Here is a tiny trained network, its code and every weight. The questions are about switching its units off for an input and a class, where a switched-off unit gives its printed mean instead of its output.

import numpy as np


def w(rows, s, z=0):
    codes = np.array(rows[::2]) - 128.0
    scale = np.full(codes.shape[1], s)
    scale[-1] = z or s
    return codes * scale


def f(y):
    return y / 2 * (1 + np.tanh(0.7978845608 * (y + 0.044715 * y**3)))


def log_softmax(a):
    a = a - a.max(-1, keepdims=True)
    return a - np.log(np.exp(a).sum(-1, keepdims=True))


def net(x, mask):
    res = np.array(x, float).reshape(1, 4) / 4 @ E
    y = f(res @ A[0][:, :-1].T + A[0][:, -1])
    res = res + np.where(mask, y, B[0][:, -1]) @ B[0][:, :-1]
    return log_softmax(res[-1] @ U[:, :-1].T + U[:, -1])


A, B = {}, {}
E = w([
[124,26,134,160,161,65,208],'x0',
[142,231,48,106,137,111,234],'x1',
[38,86,149,43,91,155,180],'x2',
[79,106,68,112,255,158,82],'x3',
],0.0087)
A[0] = w([
[198,170,91,254,142,78,81,90],'N1',
[203,152,199,158,2,86,158,67],'N2',
[115,59,135,177,162,52,190,46],'N3',
[134,61,139,173,164,48,191,60],'N4',
[121,207,142,88,100,204,50,61],'N5',
[134,188,38,122,113,106,193,34],'N6',
[70,95,150,5,68,129,151,92],'N7',
[160,192,60,96,117,189,144,110],'N8',
[56,120,158,71,138,169,173,57],'N9',
[211,137,153,163,155,80,69,67],'N10',
[42,106,170,50,83,145,158,57],'N11',
[135,197,148,97,92,221,48,66],'N12',
[17,128,145,65,122,163,167,101],'N13',
[137,180,96,90,138,99,186,7],'N14',
[139,169,51,92,150,100,218,126],'N15',
[189,138,118,207,151,128,119,43],'N16',
[112,45,214,137,111,141,14,58],'N17',
[108,96,27,138,250,187,75,3],'N18',
[205,142,132,194,170,144,122,54],'N19',
[169,122,143,146,43,119,148,36],'N20',
[109,48,192,154,87,157,59,39],'N21',
[106,113,137,93,119,183,164,30],'N22',
[137,147,174,169,86,144,163,28],'N23',
],0.0095,0.0078)
B[0] = w([
[198,137,76,123,61,128,143,227],'N1',
[82,63,105,36,230,165,114,243],'N2',
[82,153,127,144,112,66,195,187],'N3',
[70,129,133,142,86,70,194,191],'N4',
[74,102,134,145,95,51,197,200],'N5',
[113,209,189,169,145,175,83,179],'N6',
[189,146,78,135,95,135,138,216],'N7',
[115,104,154,158,142,107,119,196],'N8',
[168,172,115,120,135,118,149,167],'N9',
[174,174,112,133,119,136,154,176],'N10',
[171,170,84,128,97,120,140,195],'N11',
[84,93,128,155,114,56,204,205],'N12',
[177,139,87,118,107,135,130,205],'N13',
[95,236,157,157,166,151,149,146],'N14',
[120,134,191,187,128,173,59,216],'N15',
[156,201,97,120,117,121,136,156],'N16',
[120,217,186,175,140,175,85,254],'N17',
[97,96,90,54,220,174,154,213],'N18',
[153,190,99,113,86,139,148,161],'N19',
[77,191,107,83,192,155,165,159],'N20',
[126,207,153,167,155,158,120,212],'N21',
[139,246,92,128,135,119,170,128],'N22',
[97,232,129,85,165,145,187,135],'N23',
],0.013,0.0082)
U = w([
[133,141,183,179,134,163,114,105],'0',
[210,128,76,115,100,126,143,122],'1',
[99,101,107,45,176,152,139,132],'2',
[88,105,135,157,109,43,166,119],'3',
[174,6,150,147,93,135,62,250],'4',
[135,89,134,110,101,114,102,89],'5',
],0.019,0.018)

Each question gives the input, the list of numbers given to net, and the class t.
The units are the neurons (one row each of A and B). Each row of codes is followed by its name. A weight is (code - 128) times the scale printed after its matrix; where a second scale follows, it is the last column's (A, B and U).
mask holds one flag per neuron, in row order. A switched-off neuron (its flag False) gives its mean, the last column of its row in B, instead of its output. The means were averaged over made-up inputs and are rounded, as every weight is.
A unit's drop is (log p(t) with every unit on - log p(t) with that unit switched off) / (log p(t) with every unit on - log p(t) with every unit switched off).
The circuit of an input: a set's keep is (log p(t) with only the set's units on - log p(t) with every unit switched off) / (log p(t) with every unit on - log p(t) with every unit switched off). Starting from the 12 units with the biggest drops (on a tie, the unit counted first), units are removed one at a time, each time the one whose removal leaves the highest keep (on an exact tie, the one counted first), for as long as the keep stays at least 0.8.
circuit, biggest first: the units of the circuit, biggest drop first
top k neurons: the k neurons with the biggest drops, biggest first
drop when u is switched off: that unit's drop, to one decimal
input [-3,-4,-3,5], class 2: circuit, biggest first => (N18)
input [2,-3,-8,8], class 1: top 2 neurons => (N1 N2)
input [8,0,1,6], class 3: top 3 neurons => (N4 N3 N2)
input [-8,-1,-8,1], class 1: top 2 neurons => (N1 N10)
input [4,-7,3,-6], class 0: top 3 neurons => (N17 N21 N18)
input [-5,1,-3,-4], class 3: circuit, biggest first => (N12 N5)
input [4,8,7,-5], class 0: top 3 neurons => (N15 N6 N14)
input [0,-2,6,-6], class 1: top 4 neurons => (N7 N11 N18 N13)
input [6,6,-1,5], class 0: top 2 neurons => (N15 N6)
input [-1,-2,-1,3], class 4: top 2 neurons => (N2 N20)
input [-4,-5,7,-3], class 1: top 2 neurons => (N7 N11)
input [0,0,-1,-4], class 2: top 2 neurons => (N2 N15)
input [-3,4,-2,-5], class 2: top 2 neurons => (N2 N17)
input [-6,-2,-8,1], class 1: circuit, biggest first => (N1)
input [-1,8,2,-5], class 0: drop when N6 is switched off => 0.0
input [-4,-7,-8,2], class 1: drop when N16 is switched off => 0.1
input [-7,-1,-5,-5], class 3: drop when N5 is switched off => 0.4
